Below is a small trained network, with its code and all its weights. Each question gives an input and a target symbol and asks what happens when units are switched off, that is, made to give their printed mean instead of their output.

import numpy as np


def w(rows, s, z=0):
    codes = np.array(rows[::2]) - 128.0
    scale = np.full(codes.shape[1], s)
    scale[-1] = z or s
    return codes * scale


def f(y):
    return np.maximum(y, 0)


def softmax(a):
    e = np.exp(a - a.max(-1, keepdims=True))
    return e / e.sum(-1, keepdims=True)


def log_softmax(a):
    a = a - a.max(-1, keepdims=True)
    return a - np.log(np.exp(a).sum(-1, keepdims=True))


def net(x, mask):
    ids = ['αβδεηλστψω'.index(c) for c in x.split()]
    T = len(ids)
    res = E[ids] + P[:T]
    u = 0
    for l in range(3):
        q, k, v = (res @ M[l].T for M in (Q, K, V))
        z = softmax(np.where(np.tri(T) > 0, q @ k.T / 3**0.5, -1e9)) @ v
        res = res + np.where(mask[u], z, O[l][:, -1]) @ O[l][:, :-1]
        u += 1
        y = f(res @ A[l][:, :-1].T + A[l][:, -1])
        res = res + np.where(mask[u : u + 4], y, B[l][:, -1]) @ B[l][:, :-1]
        u += 4
    return log_softmax(res[-1] @ U[:, :-1].T + U[:, -1])


Q, K, V, O, A, B = {}, {}, {}, {}, {}, {}
E = w([
[118,131,99,161,37,42,89,127,162,152,121],'α',
[162,155,150,191,191,35,136,125,132,125,197],'β',
[186,128,140,133,68,155,122,125,135,124,212],'δ',
[241,83,169,111,96,106,112,134,57,133,158],'ε',
[145,105,57,202,116,119,184,136,158,84,101],'η',
[161,165,161,130,148,147,117,222,150,39,100],'λ',
[51,127,254,196,117,140,196,88,126,120,147],'σ',
[133,46,159,129,165,40,168,108,130,18,144],'τ',
[166,93,86,96,137,176,114,114,163,204,188],'ψ',
[48,115,122,89,156,142,141,167,78,135,105],'ω',
],0.017)
P = w([
[148,198,160,59,60,87,254,220,161,162,118],'0',
[148,226,123,100,124,99,143,95,127,101,133],'1',
[128,184,116,114,107,105,131,129,110,103,155],'2',
[118,148,124,121,117,116,115,147,117,109,168],'3',
[107,113,136,133,129,129,110,155,131,114,172],'4',
[98,87,145,150,136,145,92,160,131,117,169],'5',
[91,64,154,155,148,163,79,162,132,125,171],'6',
[89,36,159,174,156,173,67,168,139,125,163],'7',
[86,19,178,180,184,172,57,170,156,121,161],'8',
],0.0098)
Q[0] = w([
[135,208,101,135,168,191,122,86,118,139,90],'0.h0',
[1,117,154,138,173,116,222,192,134,21,119],'0.h0',
[86,117,121,100,43,85,54,214,191,112,147],'0.h0',
],0.0085)
K[0] = w([
[188,190,149,83,140,80,227,92,138,166,135],'0.h0',
[122,160,122,148,1,21,57,115,167,162,84],'0.h0',
[85,41,109,202,155,139,49,143,75,150,167],'0.h0',
],0.0081)
V[0] = w([
[188,152,173,194,130,211,141,156,149,57,135],'0.h0',
[140,48,91,142,165,210,254,73,33,69,151],'0.h0',
[143,214,172,104,212,149,190,130,178,112,239],'0.h0',
],0.0044)
O[0] = w([
[3,92,52,180,180,134,214,183,142,123,197,142],'0.h0',
[31,182,26,29,184,98,219,171,141,19,82,1],'0.h0',
[108,220,202,237,229,61,240,163,180,169,194,164],'0.h0',
],0.0055,0.0039)
A[0] = w([
[173,149,107,195,125,93,146,126,163,129,56,167],'0.n0',
[163,127,71,95,120,167,53,64,125,226,170,101],'0.n1',
[84,208,2,164,241,148,156,157,130,87,107,218],'0.n2',
[168,106,184,76,91,178,107,169,117,146,65,4],'0.n3',
],0.0066,0.0026)
B[0] = w([
[124,127,101,163,83,73,62,176,128,130,175,212],'0.n0',
[170,131,177,39,238,123,111,164,208,138,104,220],'0.n1',
[172,74,139,127,121,181,174,246,112,237,103,252],'0.n2',
[54,122,1,181,140,105,137,117,88,129,167,204],'0.n3',
],0.0079,0.0037)
Q[1] = w([
[132,50,119,242,94,60,111,109,85,113,201],'1.h0',
[47,118,93,62,185,75,203,7,78,117,2],'1.h0',
[124,195,159,166,45,96,49,108,103,22,26],'1.h0',
],0.0059)
K[1] = w([
[52,90,148,81,190,153,89,159,172,77,117],'1.h0',
[188,254,118,106,115,92,220,150,111,113,73],'1.h0',
[94,72,76,113,200,132,216,92,90,153,186],'1.h0',
],0.0084)
V[1] = w([
[132,31,147,245,73,116,184,22,87,113,197],'1.h0',
[149,98,253,122,216,44,150,200,24,81,27],'1.h0',
[67,212,84,247,39,130,32,151,136,102,50],'1.h0',
],0.0045)
O[1] = w([
[109,120,127,93,144,88,193,151,24,114,179,19],'1.h0',
[204,157,182,121,159,90,98,97,68,182,7,228],'1.h0',
[80,39,254,108,61,69,122,163,178,102,126,5],'1.h0',
],0.0082,0.002)
A[1] = w([
[24,53,102,177,37,3,116,135,92,16,194,223],'1.n0',
[90,177,73,175,107,130,6,14,98,40,150,249],'1.n1',
[137,158,15,103,47,153,169,88,22,149,136,247],'1.n2',
[30,113,125,57,69,218,133,55,38,234,98,228],'1.n3',
],0.0049,0.0018)
B[1] = w([
[150,208,98,123,159,136,159,152,147,162,2,254],'1.n0',
[116,101,197,98,98,103,188,140,152,87,194,192],'1.n1',
[147,111,104,79,49,177,140,112,116,188,158,164],'1.n2',
[101,190,131,158,65,101,12,135,141,122,146,151],'1.n3',
],0.009,0.006)
Q[2] = w([
[74,125,86,180,64,86,140,120,105,109,113],'2.h0',
[182,86,120,146,91,113,135,144,161,204,128],'2.h0',
[75,72,78,96,138,140,145,1,135,166,114],'2.h0',
],0.0091)
K[2] = w([
[114,127,203,54,97,119,219,126,120,90,76],'2.h0',
[79,91,127,97,123,184,67,149,116,54,150],'2.h0',
[146,254,84,55,80,95,192,142,153,123,173],'2.h0',
],0.0081)
V[2] = w([
[63,177,235,40,151,163,115,117,101,179,156],'2.h0',
[222,5,152,79,190,143,163,128,162,58,145],'2.h0',
[100,51,95,147,93,13,154,53,177,253,130],'2.h0',
],0.0062)
O[2] = w([
[62,194,104,37,155,148,65,191,119,108,148,93],'2.h0',
[227,179,157,64,161,149,215,112,141,141,143,75],'2.h0',
[105,26,2,163,196,91,136,113,141,165,125,4],'2.h0',
],0.0095,0.0038)
A[2] = w([
[82,130,134,210,101,109,164,48,134,71,147,154],'2.n0',
[129,163,162,160,68,125,112,1,63,119,143,2],'2.n1',
[153,149,121,107,160,114,229,153,146,125,86,98],'2.n2',
[177,107,148,108,179,119,143,89,147,84,142,101],'2.n3',
],0.0082,0.0032)
B[2] = w([
[97,174,136,70,193,38,199,155,182,31,102,176],'2.n0',
[105,57,58,1,162,105,157,242,81,201,132,169],'2.n1',
[152,85,100,134,113,151,109,29,173,29,133,254],'2.n2',
[55,138,111,148,95,230,163,158,102,117,171,187],'2.n3',
],0.0072,0.0054)
U = w([
[143,130,99,122,158,111,153,71,125,43,75,243],'α',
[136,63,102,207,77,168,162,152,138,155,108,2],'β',
[150,174,214,167,63,138,146,134,147,110,114,147],'δ',
[98,113,135,121,54,126,194,165,159,85,253,166],'ε',
[79,158,107,121,130,160,117,171,88,137,91,136],'η',
[57,161,128,123,163,110,222,185,137,121,108,73],'λ',
[169,157,136,215,189,79,117,145,115,153,164,1],'σ',
[189,114,123,83,114,111,158,133,31,155,117,214],'τ',
[170,56,157,106,88,83,10,113,138,55,188,120],'ψ',
[155,168,77,85,165,156,131,138,170,138,125,129],'ω',
],0.0069,0.0038)

Each question gives the input, a string of symbols that net reads in full, and the target symbol t.
The units are the heads (3 rows each of Q, K, V and O) and the neurons (one row each of A and B). Each row of codes is followed by its name. A weight is (code - 128) times the scale printed after its matrix; where a second scale follows, it is the last column's (O, A, B and U).
mask holds one flag per unit, layer by layer, with each layer's heads first. A switched-off unit (its flag False) gives its mean, the last column of its rows in O or B, instead of its output. The means were averaged over made-up inputs and are rounded, as every weight is.
A unit's drop is (log p(t) with every unit on - log p(t) with that unit switched off) / (log p(t) with every unit on - log p(t) with every unit switched off).
The circuit of an input: a set's keep is (log p(t) with only the set's units on - log p(t) with every unit switched off) / (log p(t) with every unit on - log p(t) with every unit switched off). Starting from the 12 units with the biggest drops (on a tie, the unit counted first), units are removed one at a time, each time the one whose removal leaves the highest keep (on an exact tie, the one counted first), for as long as the keep stays at least 0.8.
units of the circuit, in order: the units of the circuit, biggest drop first
unit that matters most: the unit with the biggest drop
k most important neurons: the k neurons with the biggest drops, biggest first
k most important neurons of layer l: the k neurons of layer l with the biggest drops, biggest first
input β ψ δ ψ δ α λ λ η, target δ: unit that matters most => 2.h0
input η α ψ τ, target ε: 2 most important neurons of layer 0 => 0.n1; 0.n2
input ψ λ ω, target η: 2 most important neurons => 1.n3; 0.n2
input η β ω, target η: units of the circuit, in order => 2.h0; 0.n2; 1.n3; 0.h0
input η σ α α, target ψ: units of the circuit, in order => 0.h0; 2.h0
input α λ ψ, target ε: units of the circuit, in order => 1.h0; 0.n3; 0.h0
input η α α δ λ δ, target δ: units of the circuit, in order => 0.h0; 1.h0; 2.h0
input λ η λ, target β: units of the circuit, in order => 0.n2; 2.h0; 0.h0; 0.n0
input η α η λ ε, target δ: 3 most important neurons => 1.n0; 0.n3; 2.n1
input ω δ α λ δ ω δ, target ψ: units of the circuit, in order => 0.h0; 2.h0; 1.n3; 0.n3
input δ α ψ λ λ β, target δ: units of the circuit, in order => 0.h0; 2.h0
input τ α ψ λ, target ε: 4 most important neurons => 1.n1; 0.n2; 1.n0; 0.n3
input β τ α ψ α, target ω: units of the circuit, in order => 1.h0; 0.n1
input ω δ ε α α, target ψ: 3 most important neurons => 0.n1; 0.n3; 0.n2
input τ α ψ α η α λ λ ψ, target ε: 3 most important neurons => 0.n3; 1.n1; 2.n3
input σ ε α, target η: 2 most important neurons => 1.n0; 0.n1
input λ β ω δ τ, target α: unit that matters most => 0.n1
input η η α, target α: 4 most important neurons => 0.n2; 1.n0; 2.n0; 0.n0
input τ α σ, target τ: 3 most important neurons => 2.n1; 0.n2; 1.n0
input ψ α δ λ ε, target δ: unit that matters most => 0.h0
input α τ τ α, target α: units of the circuit, in order => 0.h0; 2.n2; 2.h0
input ψ τ ψ η, target β: units of the circuit, in order => 0.n2; 0.h0; 2.h0; 1.h0
input λ β η λ ψ λ, target ω: units of the circuit, in order => 1.h0; 0.n1
